Below are the code and all the weights of a small trained network. Each question names an input and a target symbol and asks about switching units off, where a switched-off unit gives its printed mean instead of its output.

import numpy as np


def w(rows, s, z=0):
    codes = np.array(rows[::2]) - 128.0
    scale = np.full(codes.shape[1], s)
    scale[-1] = z or s
    return codes * scale


def f(y):
    return np.maximum(y, 0)


def softmax(a):
    e = np.exp(a - a.max(-1, keepdims=True))
    return e / e.sum(-1, keepdims=True)


def log_softmax(a):
    a = a - a.max(-1, keepdims=True)
    return a - np.log(np.exp(a).sum(-1, keepdims=True))


def net(x, mask):
    ids = ['ΣΨβδεζηθλμφ'.index(c) for c in x.split()]
    T = len(ids)
    res = E[ids] + P[:T]
    u = 0
    for l in range(3):
        r = res
        for j in range(2):
            rows = slice(2 * j, 2 * j + 2)
            q, k, v = (r @ M[l][rows].T for M in (Q, K, V))
            z = softmax(np.where(np.tri(T) > 0, q @ k.T / 2**0.5, -1e9)) @ v
            o = O[l][rows]
            res = res + np.where(mask[u + j], z, o[:, -1]) @ o[:, :-1]
        u += 2
        y = f(res @ A[l][:, :-1].T + A[l][:, -1])
        res = res + np.where(mask[u : u + 4], y, B[l][:, -1]) @ B[l][:, :-1]
        u += 4
    return log_softmax(res[-1] @ U[:, :-1].T + U[:, -1])


Q, K, V, O, A, B = {}, {}, {}, {}, {}, {}
E = w([
[164,111,87],'Σ',
[17,161,155],'Ψ',
[123,147,121],'β',
[44,100,105],'δ',
[213,86,61],'ε',
[151,106,97],'ζ',
[104,87,80],'η',
[70,144,132],'θ',
[43,125,129],'λ',
[234,124,89],'μ',
[141,253,132],'φ',
],0.0058)
P = w([
[169,110,225],'0',
[106,47,102],'1',
[162,134,205],'2',
[101,73,74],'3',
[150,167,181],'4',
[96,101,49],'5',
[141,196,157],'6',
[86,131,26],'7',
[137,224,137],'8',
[76,159,1],'9',
[155,151,193],'10',
],0.0067)
Q[0] = w([
[161,146,233],'0.h0',
[146,130,165],'0.h0',
[178,206,254],'0.h1',
[136,169,145],'0.h1',
],0.066)
K[0] = w([
[141,45,210],'0.h0',
[139,92,155],'0.h0',
[153,24,253],'0.h1',
[136,112,192],'0.h1',
],0.043)
V[0] = w([
[145,254,136],'0.h0',
[132,109,111],'0.h0',
[154,195,177],'0.h1',
[107,60,94],'0.h1',
],0.0075)
O[0] = w([
[163,2,226,244],'0.h0',
[115,143,106,111],'0.h0',
[155,49,198,164],'0.h1',
[101,193,82,92],'0.h1',
],0.0079,0.0011)
A[0] = w([
[171,187,252,101],'0.n0',
[250,204,177,139],'0.n1',
[136,117,164,253],'0.n2',
[135,217,211,138],'0.n3',
],0.016,0.0043)
B[0] = w([
[154,252,108,253],'0.n0',
[97,102,40,255],'0.n1',
[97,44,142,241],'0.n2',
[184,116,199,237],'0.n3',
],0.023,0.0051)
Q[1] = w([
[148,131,114],'1.h0',
[88,121,103],'1.h0',
[78,73,100],'1.h1',
[251,137,143],'1.h1',
],0.018)
K[1] = w([
[131,144,148],'1.h0',
[156,103,137],'1.h0',
[155,4,123],'1.h1',
[154,204,178],'1.h1',
],0.021)
V[1] = w([
[126,157,177],'1.h0',
[112,132,115],'1.h0',
[120,150,110],'1.h1',
[255,76,144],'1.h1',
],0.0064)
O[1] = w([
[209,37,124,55],'1.h0',
[124,113,119,145],'1.h0',
[146,127,166,215],'1.h1',
[89,252,131,254],'1.h1',
],0.0034,0.00088)
A[1] = w([
[58,109,154,69],'1.n0',
[197,192,148,151],'1.n1',
[119,159,249,74],'1.n2',
[128,145,169,255],'1.n3',
],0.013,0.0045)
B[1] = w([
[170,157,130,151],'1.n0',
[152,192,217,254],'1.n1',
[219,100,249,150],'1.n2',
[132,66,50,181],'1.n3',
],0.017,0.0086)
Q[2] = w([
[141,152,158],'2.h0',
[150,210,121],'2.h0',
[238,94,31],'2.h1',
[185,52,4],'2.h1',
],0.022)
K[2] = w([
[139,144,150],'2.h0',
[182,148,105],'2.h0',
[87,114,151],'2.h1',
[3,150,134],'2.h1',
],0.031)
V[2] = w([
[71,125,170],'2.h0',
[11,121,192],'2.h0',
[143,119,125],'2.h1',
[127,134,129],'2.h1',
],0.011)
O[2] = w([
[198,92,78,86],'2.h0',
[254,64,77,2],'2.h0',
[128,133,124,133],'2.h1',
[138,119,131,139],'2.h1',
],0.0079,0.0072)
A[2] = w([
[110,200,8,114],'2.n0',
[122,51,136,146],'2.n1',
[72,68,36,121],'2.n2',
[141,161,140,6],'2.n3',
],0.015,0.014)
B[2] = w([
[120,36,214,203],'2.n0',
[27,114,145,218],'2.n1',
[214,169,4,255],'2.n2',
[170,43,11,221],'2.n3',
],0.021,0.0092)
U = w([
[147,91,136,114],'Σ',
[190,95,160,75],'Ψ',
[86,254,183,186],'β',
[55,110,191,179],'δ',
[174,60,83,6],'ε',
[137,110,144,134],'ζ',
[27,179,55,182],'η',
[143,165,181,142],'θ',
[137,143,192,149],'λ',
[138,19,141,74],'μ',
[209,212,117,96],'φ',
],0.0066,0.013)

Each question gives the input, a string of symbols that net reads in full, and the target symbol t.
The units are the heads (2 rows each of Q, K, V and O) and the neurons (one row each of A and B). Each row of codes is followed by its name. A weight is (code - 128) times the scale printed after its matrix; where a second scale follows, it is the last column's (O, A, B and U).
mask holds one flag per unit, layer by layer, with each layer's heads first. A switched-off unit (its flag False) gives its mean, the last column of its rows in O or B, instead of its output. The means were averaged over made-up inputs and are rounded, as every weight is.
A unit's drop is (log p(t) with every unit on - log p(t) with that unit switched off) / (log p(t) with every unit on - log p(t) with every unit switched off).
most important unit: the unit with the biggest drop
k most important neurons: the k neurons with the biggest drops, biggest first
which heads matter: for each layer, one digit per head in row order, 1 if its drop is at least 0.15 and else 0, layers parted by /
drop when u is switched off: that unit's drop, to one decimal
input φ Σ φ φ φ ζ, target η: 4 most important neurons	(0.n0 1.n1 0.n3 2.n1)
input φ η ε φ θ η φ ε, target η: 3 most important neurons	(0.n0 1.n1 2.n1)
input η Ψ η δ, target μ: most important unit	2.n0
input φ δ μ λ, target δ: which heads matter	11 / 00 / 10
input δ μ η ε Ψ β η ζ, target μ: which heads matter	11 / 00 / 00
input β η φ φ ε, target ε: 4 most important neurons	(1.n1 2.n2 0.n1 2.n0)
input Σ λ θ Σ λ φ φ ε ζ ε μ, target μ: 3 most important neurons	(2.n0 0.n1 1.n1)
input Ψ η η μ φ ζ, target η: which heads matter	10 / 00 / 00
input φ μ ζ Ψ φ φ β, target β: 2 most important neurons	(0.n3 0.n0)
input μ η φ Σ, target η: 4 most important neurons	(0.n0 1.n1 2.n0 0.n1)
input η β φ Σ, target η: 4 most important neurons	(0.n0 1.n1 0.n1 2.n0)
input φ φ φ ε Σ φ φ η μ ζ Ψ, target Ψ: 2 most important neurons	(0.n0 1.n2)
input φ ε φ η μ ε, target δ: which heads matter	10 / 00 / 10
input η λ Ψ, target Ψ: most important unit	1.n2
input φ θ ζ δ φ η μ β δ η, target μ: 3 most important neurons	(1.n1 2.n0 0.n3)
input φ ζ η Ψ μ β, target δ: 3 most important neurons	(0.n1 0.n2 2.n0)
input φ φ ε, target ε: 4 most important neurons	(1.n1 2.n2 2.n0 0.n1)
input ε ε φ δ Ψ β φ φ ε φ μ, target μ: 3 most important neurons	(0.n1 2.n0 1.n1)
input μ θ φ φ δ φ β φ μ δ δ, target δ: 4 most important neurons	(0.n1 1.n2 2.n1 2.n2)
input φ φ δ Σ η δ, target μ: most important unit	1.n1
input φ φ δ ζ λ, target λ: 3 most important neurons	(0.n1 1.n2 2.n2)
input φ μ δ, target δ: drop when 0.n1 is switched off	1.7
input Ψ φ λ, target λ: drop when 0.n0 is switched off	1.2
input η φ φ, target φ: drop when 1.n1 is switched off	4.7
input φ φ η β θ β λ δ φ μ, target η: drop when 0.h0 is switched off	3.6
